Below are the code and all the weights of a small trained network. Each question names an input and a class and asks about switching units off, where a switched-off unit gives its printed mean instead of its output.

import numpy as np


def w(rows, s, z=0):
    codes = np.array(rows[::2]) - 128.0
    scale = np.full(codes.shape[1], s)
    scale[-1] = z or s
    return codes * scale


def f(y):
    return np.maximum(y, 0)


def log_softmax(a):
    a = a - a.max(-1, keepdims=True)
    return a - np.log(np.exp(a).sum(-1, keepdims=True))


def net(x, mask):
    res = np.array(x, float).reshape(1, 5) / 4 @ E
    y = f(res @ A[0][:, :-1].T + A[0][:, -1])
    res = res + np.where(mask, y, B[0][:, -1]) @ B[0][:, :-1]
    return log_softmax(res[-1] @ U[:, :-1].T + U[:, -1])


A, B = {}, {}
E = w([
[149,147,114,138,128,119,116,162],'x0',
[101,96,40,148,3,190,145,141],'x1',
[111,114,120,119,137,120,128,141],'x2',
[110,197,24,83,110,64,66,43],'x3',
[109,117,127,122,131,117,123,138],'x4',
],0.0076)
A[0] = w([
[78,88,93,159,20,214,192,109,85],'n1',
[137,96,195,161,146,183,174,175,74],'n2',
[126,163,79,77,135,82,99,39,172],'n3',
[124,158,83,120,127,91,95,87,54],'n4',
[162,46,164,169,163,167,189,192,2],'n5',
[127,158,80,110,123,88,89,70,48],'n6',
[131,149,223,117,255,80,141,90,120],'n7',
],0.0075,0.0079)
B[0] = w([
[220,93,60,103,47,79,71,147,225],'n1',
[83,155,156,62,70,171,148,203,186],'n2',
[113,151,148,77,77,128,201,225,254],'n3',
[82,186,193,67,107,209,103,169,160],'n4',
[101,172,194,47,60,243,83,182,168],'n5',
[82,189,233,9,72,255,105,208,169],'n6',
[228,57,57,117,15,84,76,166,239],'n7',
],0.007,0.0072)
U = w([
[98,153,173,80,112,179,126,161,2],'0',
[129,126,125,134,123,107,149,142,239],'1',
[134,121,123,130,128,120,149,133,219],'2',
[180,98,90,123,99,102,67,131,1],'3',
[123,126,129,133,130,120,163,130,224],'4',
[115,131,116,157,187,133,143,74,129],'5',
[71,148,154,214,164,130,105,41,41],'6',
[69,153,156,202,188,131,116,10,29],'7',
],0.013,0.0093)

Each question gives the input, the list of numbers given to net, and the class t.
The units are the neurons (one row each of A and B). Each row of codes is followed by its name. A weight is (code - 128) times the scale printed after its matrix; where a second scale follows, it is the last column's (A, B and U).
mask holds one flag per neuron, in row order. A switched-off neuron (its flag False) gives its mean, the last column of its row in B, instead of its output. The means were averaged over made-up inputs and are rounded, as every weight is.
A unit's drop is (log p(t) with every unit on - log p(t) with that unit switched off) / (log p(t) with every unit on - log p(t) with every unit switched off).
The circuit of an input: a set's keep is (log p(t) with only the set's units on - log p(t) with every unit switched off) / (log p(t) with every unit on - log p(t) with every unit switched off). Starting from all 7 units, units are removed one at a time, each time the one whose removal leaves the highest keep (on an exact tie, the one counted first), for as long as the keep stays at least 0.8.
units of the circuit, in order: the units of the circuit, biggest drop first
most important unit: the unit with the biggest drop
k most important neurons: the k neurons with the biggest drops, biggest first
drop of u: that unit's drop, to one decimal
input [-1,-6,-4,-3,4], class 3: most important unit => n7
input [1,4,-3,8,2], class 0: units of the circuit, in order => (n6 n4)
input [-5,-6,-6,7,0], class 0: 4 most important neurons => (n6 n3 n4 n1)
input [5,8,1,0,-7], class 3: 2 most important neurons => (n1 n3)
input [4,-5,1,-1,0], class 3: 2 most important neurons => (n7 n3)
input [4,7,-1,-3,-6], class 3: 2 most important neurons => (n1 n3)
input [5,-7,-2,7,7], class 0: 3 most important neurons => (n6 n3 n4)
input [-5,6,-2,1,5], class 3: 2 most important neurons => (n1 n3)
input [7,-2,-5,-8,-6], class 0: 2 most important neurons => (n5 n2)
input [5,-6,0,-2,1], class 3: 2 most important neurons => (n7 n3)
input [3,7,-6,-2,-1], class 3: 2 most important neurons => (n1 n3)
input [-4,8,-6,-3,2], class 3: 2 most important neurons => (n1 n3)
input [1,8,-6,1,-5], class 3: drop of n1 => 1.3
input [-6,6,6,8,-6], class 0: drop of n1 => 0.0
input [-1,-6,6,8,4], class 0: drop of n3 => 0.2
input [1,-6,-5,2,1], class 3: drop of n2 => 0.1
input [-5,8,4,1,-2], class 3: most important unit => n1
